Here is a tiny trained network, its code and every weight. The questions are about switching its units off for an input and a target symbol, where a switched-off unit gives its printed mean instead of its output.

import numpy as np


def w(rows, s, z=0):
    codes = np.array(rows[::2]) - 128.0
    scale = np.full(codes.shape[1], s)
    scale[-1] = z or s
    return codes * scale


def norm(h):
    return h / np.sqrt((h * h).mean(-1, keepdims=True) + 1e-5)


def f(y):
    return y / 2 * (1 + np.tanh(0.7978845608 * (y + 0.044715 * y**3)))


def softmax(a):
    e = np.exp(a - a.max(-1, keepdims=True))
    return e / e.sum(-1, keepdims=True)


def log_softmax(a):
    a = a - a.max(-1, keepdims=True)
    return a - np.log(np.exp(a).sum(-1, keepdims=True))


def net(x, mask):
    ids = ['ΓΔΘΛΠβμστψ'.index(c) for c in x.split()]
    T = len(ids)
    res = E[ids] + P[:T]
    u = 0
    for l in range(3):
        q, k, v = (norm(res) @ M[l].T for M in (Q, K, V))
        z = softmax(np.where(np.tri(T) > 0, q @ k.T / 2**0.5, -1e9)) @ v
        res = res + np.where(mask[u], z, O[l][:, -1]) @ O[l][:, :-1]
        u += 1
        y = f(norm(res) @ A[l][:, :-1].T + A[l][:, -1])
        res = res + np.where(mask[u : u + 4], y, B[l][:, -1]) @ B[l][:, :-1]
        u += 4
    return log_softmax(norm(res)[-1] @ U[:, :-1].T + U[:, -1])


Q, K, V, O, A, B = {}, {}, {}, {}, {}, {}
E = w([
[105,139,114,12,153],'Γ',
[90,190,145,190,111],'Δ',
[167,132,112,98,162],'Θ',
[160,124,129,84,131],'Λ',
[165,97,158,160,130],'Π',
[134,126,70,109,105],'β',
[142,178,250,150,75],'μ',
[154,117,156,37,103],'σ',
[168,91,206,81,211],'τ',
[175,146,173,96,157],'ψ',
],0.021)
P = w([
[111,130,171,113,130],'0',
[187,250,159,112,170],'1',
[112,153,139,135,115],'2',
[158,112,83,116,176],'3',
[112,149,143,139,107],'4',
[168,101,85,123,164],'5',
[37,69,139,145,144],'6',
],0.017)
Q[0] = w([
[63,164,130,48,133],'L0H0',
[147,246,160,191,170],'L0H0',
],0.012)
K[0] = w([
[118,157,22,43,133],'L0H0',
[254,40,126,88,94],'L0H0',
],0.012)
V[0] = w([
[2,149,133,127,157],'L0H0',
[129,144,131,107,126],'L0H0',
],0.0077)
O[0] = w([
[17,209,102,86,181,1],'L0H0',
[252,201,156,104,33,201],'L0H0',
],0.0043,0.0015)
A[0] = w([
[111,222,75,167,6,232],'L0N0',
[105,82,157,93,117,253],'L0N1',
[144,104,108,172,140,144],'L0N2',
[176,214,197,123,81,101],'L0N3',
],0.012,0.0036)
B[0] = w([
[85,10,104,27,183,248],'L0N0',
[172,87,133,182,45,187],'L0N1',
[150,74,212,128,110,148],'L0N2',
[130,183,154,239,79,254],'L0N3',
],0.011,0.007)
Q[1] = w([
[208,78,119,172,69],'L1H0',
[22,93,245,246,85],'L1H0',
],0.011)
K[1] = w([
[209,66,136,124,47],'L1H0',
[95,70,126,183,254],'L1H0',
],0.0094)
V[1] = w([
[173,1,2,102,80],'L1H0',
[186,250,248,11,44],'L1H0',
],0.0045)
O[1] = w([
[46,218,55,170,255,7],'L1H0',
[238,226,101,201,118,188],'L1H0',
],0.0049,0.0018)
A[1] = w([
[115,183,143,143,136,204],'L1N0',
[181,152,62,119,243,31],'L1N1',
[31,161,123,144,190,5],'L1N2',
[160,3,92,106,141,172],'L1N3',
],0.012,0.0022)
B[1] = w([
[188,118,72,87,137,152],'L1N0',
[103,225,179,252,106,156],'L1N1',
[166,144,58,179,174,161],'L1N2',
[205,212,145,160,96,254],'L1N3',
],0.011,0.0075)
Q[2] = w([
[52,252,247,194,144],'L2H0',
[26,120,90,173,2],'L2H0',
],0.0063)
K[2] = w([
[197,236,250,125,163],'L2H0',
[146,189,128,96,87],'L2H0',
],0.011)
V[2] = w([
[25,70,148,30,17],'L2H0',
[140,255,165,149,95],'L2H0',
],0.0051)
O[2] = w([
[37,46,128,13,107,2],'L2H0',
[69,253,94,125,44,239],'L2H0',
],0.0081,0.0053)
A[2] = w([
[109,34,113,186,196,76],'L2N0',
[166,97,183,156,3,96],'L2N1',
[71,177,54,73,118,2],'L2N2',
[157,128,22,160,96,86],'L2N3',
],0.011,0.0039)
B[2] = w([
[50,195,159,134,187,150],'L2N0',
[46,95,78,100,198,254],'L2N1',
[93,162,186,1,140,122],'L2N2',
[167,52,108,75,207,147],'L2N3',
],0.012,0.0081)
U = w([
[172,228,155,159,58,118],'Γ',
[235,114,47,146,174,141],'Δ',
[187,71,190,119,185,164],'Θ',
[91,123,242,139,30,57],'Λ',
[165,70,66,84,135,174],'Π',
[101,88,72,113,36,203],'β',
[138,16,123,210,99,116],'μ',
[153,101,1,168,103,2],'σ',
[121,139,181,52,80,177],'τ',
[73,156,135,114,209,118],'ψ',
],0.011,0.0048)

Each question gives the input, a string of symbols that net reads in full, and the target symbol t.
The units are the heads (2 rows each of Q, K, V and O) and the neurons (one row each of A and B). Each row of codes is followed by its name. A weight is (code - 128) times the scale printed after its matrix; where a second scale follows, it is the last column's (O, A, B and U).
mask holds one flag per unit, layer by layer, with each layer's heads first. A switched-off unit (its flag False) gives its mean, the last column of its rows in O or B, instead of its output. The means were averaged over made-up inputs and are rounded, as every weight is.
A unit's drop is (log p(t) with every unit on - log p(t) with that unit switched off) / (log p(t) with every unit on - log p(t) with every unit switched off).
The circuit of an input: a set's keep is (log p(t) with only the set's units on - log p(t) with every unit switched off) / (log p(t) with every unit on - log p(t) with every unit switched off). Starting from the 12 units with the biggest drops (on a tie, the unit counted first), units are removed one at a time, each time the one whose removal leaves the highest keep (on an exact tie, the one counted first), for as long as the keep stays at least 0.8.
units of the circuit, in order: the units of the circuit, biggest drop first
unit that matters most: the unit with the biggest drop
k most important neurons: the k neurons with the biggest drops, biggest first
k most important neurons of layer l: the k neurons of layer l with the biggest drops, biggest first
drop when u is switched off: that unit's drop, to one decimal
input Δ Θ Π Π Δ ψ, target Γ: unit that matters most => L1N1
input σ Δ τ Δ β σ Θ, target Δ: 2 most important neurons => (L1N3 L0N3)
input Π Π Δ, target ψ: 2 most important neurons => (L0N0 L2N0)
input ψ Δ Δ Π, target Γ: 2 most important neurons => (L0N3 L1N3)
input β Δ Θ Δ, target Δ: units of the circuit, in order => (L1N3 L0N0 L0N3)
input Δ Δ ψ Δ Δ, target ψ: 2 most important neurons of layer 1 => (L1N2 L1N1)
input ψ Π Δ Π Δ Λ, target Γ: 2 most important neurons => (L1N1 L0N3)
input ψ τ σ, target β: 2 most important neurons => (L1N3 L2N1)
input Δ Λ ψ Π σ, target β: units of the circuit, in order => (L2N1 L0N1)
input ψ Δ Π, target μ: 2 most important neurons of layer 0 => (L0N0 L0N2)
input Θ Δ Γ, target τ: 2 most important neurons => (L1N3 L2N2)
input Δ Π Δ μ Π σ, target Γ: 3 most important neurons => (L0N3 L1N1 L0N0)
input Π Δ Δ σ Δ σ Γ, target τ: 2 most important neurons => (L0N3 L0N1)
input Δ Δ Δ Λ, target Γ: 2 most important neurons => (L1N1 L0N0)
input ψ β Λ, target σ: unit that matters most => L1N3
input Π ψ Γ Π Λ, target σ: 2 most important neurons of layer 2 => (L2N3 L2N0)
input Δ σ Π Δ Γ ψ, target Γ: 2 most important neurons of layer 0 => (L0N3 L0N1)
input Δ Δ Λ Δ τ Δ, target Θ: 2 most important neurons of layer 1 => (L1N1 L1N3)
input Π Δ Δ τ, target Γ: 2 most important neurons => (L1N1 L0N0)
input Δ Π Δ σ, target Γ: unit that matters most => L1N1
input Δ Λ Π β, target Γ: drop when L0N1 is switched off => 0.1
input ψ Δ Δ β, target Γ: drop when L1N3 is switched off => 0.1
input ψ σ Δ Γ, target Γ: drop when L1N1 is switched off => 0.7
input Θ σ Π Γ, target Γ: drop when L1N1 is switched off => 0.4
